Here is a tiny trained network, its code and every weight. The questions are about switching its units off for an input and a class, where a switched-off unit gives its printed mean instead of its output.

import numpy as np


def w(rows, s, z=0):
    codes = np.array(rows[::2]) - 128.0
    scale = np.full(codes.shape[1], s)
    scale[-1] = z or s
    return codes * scale


def norm(h):
    return h / np.sqrt((h * h).mean(-1, keepdims=True) + 1e-5)


def f(y):
    return y / 2 * (1 + np.tanh(0.7978845608 * (y + 0.044715 * y**3)))


def log_softmax(a):
    a = a - a.max(-1, keepdims=True)
    return a - np.log(np.exp(a).sum(-1, keepdims=True))


def net(x, mask):
    res = np.array(x, float).reshape(1, 3) / 4 @ E
    u = 0
    for l in range(2):
        y = f(norm(res) @ A[l][:, :-1].T + A[l][:, -1])
        res = res + np.where(mask[u : u + 11], y, B[l][:, -1]) @ B[l][:, :-1]
        u += 11
    return log_softmax(norm(res)[-1] @ U[:, :-1].T + U[:, -1])


A, B = {}, {}
E = w([
[172,177,183,76,111],'x0',
[167,181,117,53,66],'x1',
[114,3,127,159,118],'x2',
],0.011)
A[0] = w([
[85,111,166,74,208,112],'L0N0',
[120,176,110,104,220,114],'L0N1',
[182,105,89,155,174,20],'L0N2',
[86,185,82,88,96,122],'L0N3',
[192,127,161,89,49,255],'L0N4',
[97,6,131,94,143,204],'L0N5',
[65,154,93,115,119,137],'L0N6',
[183,109,119,121,144,13],'L0N7',
[159,133,159,93,104,16],'L0N8',
[74,157,159,139,202,83],'L0N9',
[142,162,126,215,118,17],'L0N10',
],0.011,0.0027)
B[0] = w([
[202,162,171,142,117,146],'L0N0',
[255,98,172,191,165,177],'L0N1',
[50,168,152,174,107,128],'L0N2',
[149,68,60,89,149,182],'L0N3',
[40,160,122,67,82,234],'L0N4',
[67,170,195,52,116,254],'L0N5',
[64,129,71,196,225,146],'L0N6',
[87,166,156,119,81,116],'L0N7',
[130,101,182,91,82,147],'L0N8',
[231,146,201,133,69,173],'L0N9',
[132,108,220,207,113,132],'L0N10',
],0.0064,0.0072)
A[1] = w([
[19,95,20,46,157,111],'L1N0',
[123,145,176,218,199,248],'L1N1',
[81,100,125,139,8,207],'L1N2',
[144,90,114,113,105,54],'L1N3',
[99,152,63,156,153,3],'L1N4',
[155,203,18,176,224,196],'L1N5',
[203,133,170,170,176,107],'L1N6',
[106,36,80,63,182,92],'L1N7',
[108,176,161,5,116,201],'L1N8',
[17,123,177,254,77,149],'L1N9',
[59,187,75,70,76,117],'L1N10',
],0.0085,0.0025)
B[1] = w([
[154,147,57,141,135,209],'L1N0',
[160,253,244,104,93,204],'L1N1',
[70,131,181,111,113,185],'L1N2',
[56,106,136,122,99,119],'L1N3',
[101,77,119,170,74,122],'L1N4',
[214,80,196,141,145,178],'L1N5',
[225,91,152,169,69,167],'L1N6',
[101,159,43,191,145,156],'L1N7',
[133,47,184,84,136,254],'L1N8',
[90,77,106,78,203,200],'L1N9',
[119,74,97,73,93,204],'L1N10',
],0.0071,0.0077)
U = w([
[147,107,9,145,110,9],'0',
[83,96,170,77,98,252],'1',
[175,173,177,73,187,86],'2',
[101,207,129,238,122,4],'3',
[203,171,195,214,130,250],'4',
[2,88,154,216,157,81],'5',
[89,90,39,200,210,4],'6',
],0.008,0.0029)

Each question gives the input, the list of numbers given to net, and the class t.
The units are the neurons (one row each of A and B). Each row of codes is followed by its name. A weight is (code - 128) times the scale printed after its matrix; where a second scale follows, it is the last column's (A, B and U).
mask holds one flag per neuron, layer by layer. A switched-off neuron (its flag False) gives its mean, the last column of its row in B, instead of its output. The means were averaged over made-up inputs and are rounded, as every weight is.
A unit's drop is (log p(t) with every unit on - log p(t) with that unit switched off) / (log p(t) with every unit on - log p(t) with every unit switched off).
The circuit of an input: a set's keep is (log p(t) with only the set's units on - log p(t) with every unit switched off) / (log p(t) with every unit on - log p(t) with every unit switched off). Starting from the 12 units with the biggest drops (on a tie, the unit counted first), units are removed one at a time, each time the one whose removal leaves the highest keep (on an exact tie, the one counted first), for as long as the keep stays at least 0.8.
circuit, biggest first: the units of the circuit, biggest drop first
k most important neurons: the k neurons with the biggest drops, biggest first
top k neurons in layer l: the k neurons of layer l with the biggest drops, biggest first
drop when u is switched off: that unit's drop, to one decimal
input [-7,4,-6], class 0: circuit, biggest first => (L0N3, L1N1)
input [-5,8,-6], class 0: circuit, biggest first => (L0N3, L0N5, L1N1)
input [-7,8,2], class 0: circuit, biggest first => (L1N0, L0N6)
input [-2,-7,-1], class 2: circuit, biggest first => (L1N1)
input [-4,4,-7], class 0: circuit, biggest first => (L0N3, L1N1, L0N5)
input [-7,3,4], class 6: top 2 neurons in layer 0 => (L0N4, L0N9)
input [-1,-6,1], class 2: 3 most important neurons => (L1N1, L1N9, L0N4)
input [-5,7,-5], class 0: 2 most important neurons => (L0N3, L0N5)
input [-6,1,2], class 6: 2 most important neurons => (L1N0, L0N4)
input [-4,8,-2], class 0: 3 most important neurons => (L0N3, L0N5, L1N0)
input [-5,4,-7], class 0: top 3 neurons in layer 0 => (L0N3, L0N9, L0N0)
input [-5,2,-8], class 4: 2 most important neurons => (L0N1, L1N5)
input [-3,2,1], class 6: top 3 neurons in layer 1 => (L1N0, L1N1, L1N7)
input [-8,7,1], class 0: most important neuron => (L1N0)
input [-8,7,0], class 0: drop when L0N6 is switched off => -0.1
input [3,-2,-2], class 4: drop when L1N6 is switched off => 0.1
input [-3,7,1], class 0: drop when L1N0 is switched off => 0.3
input [-4,2,-1], class 6: drop when L1N4 is switched off => 0.0
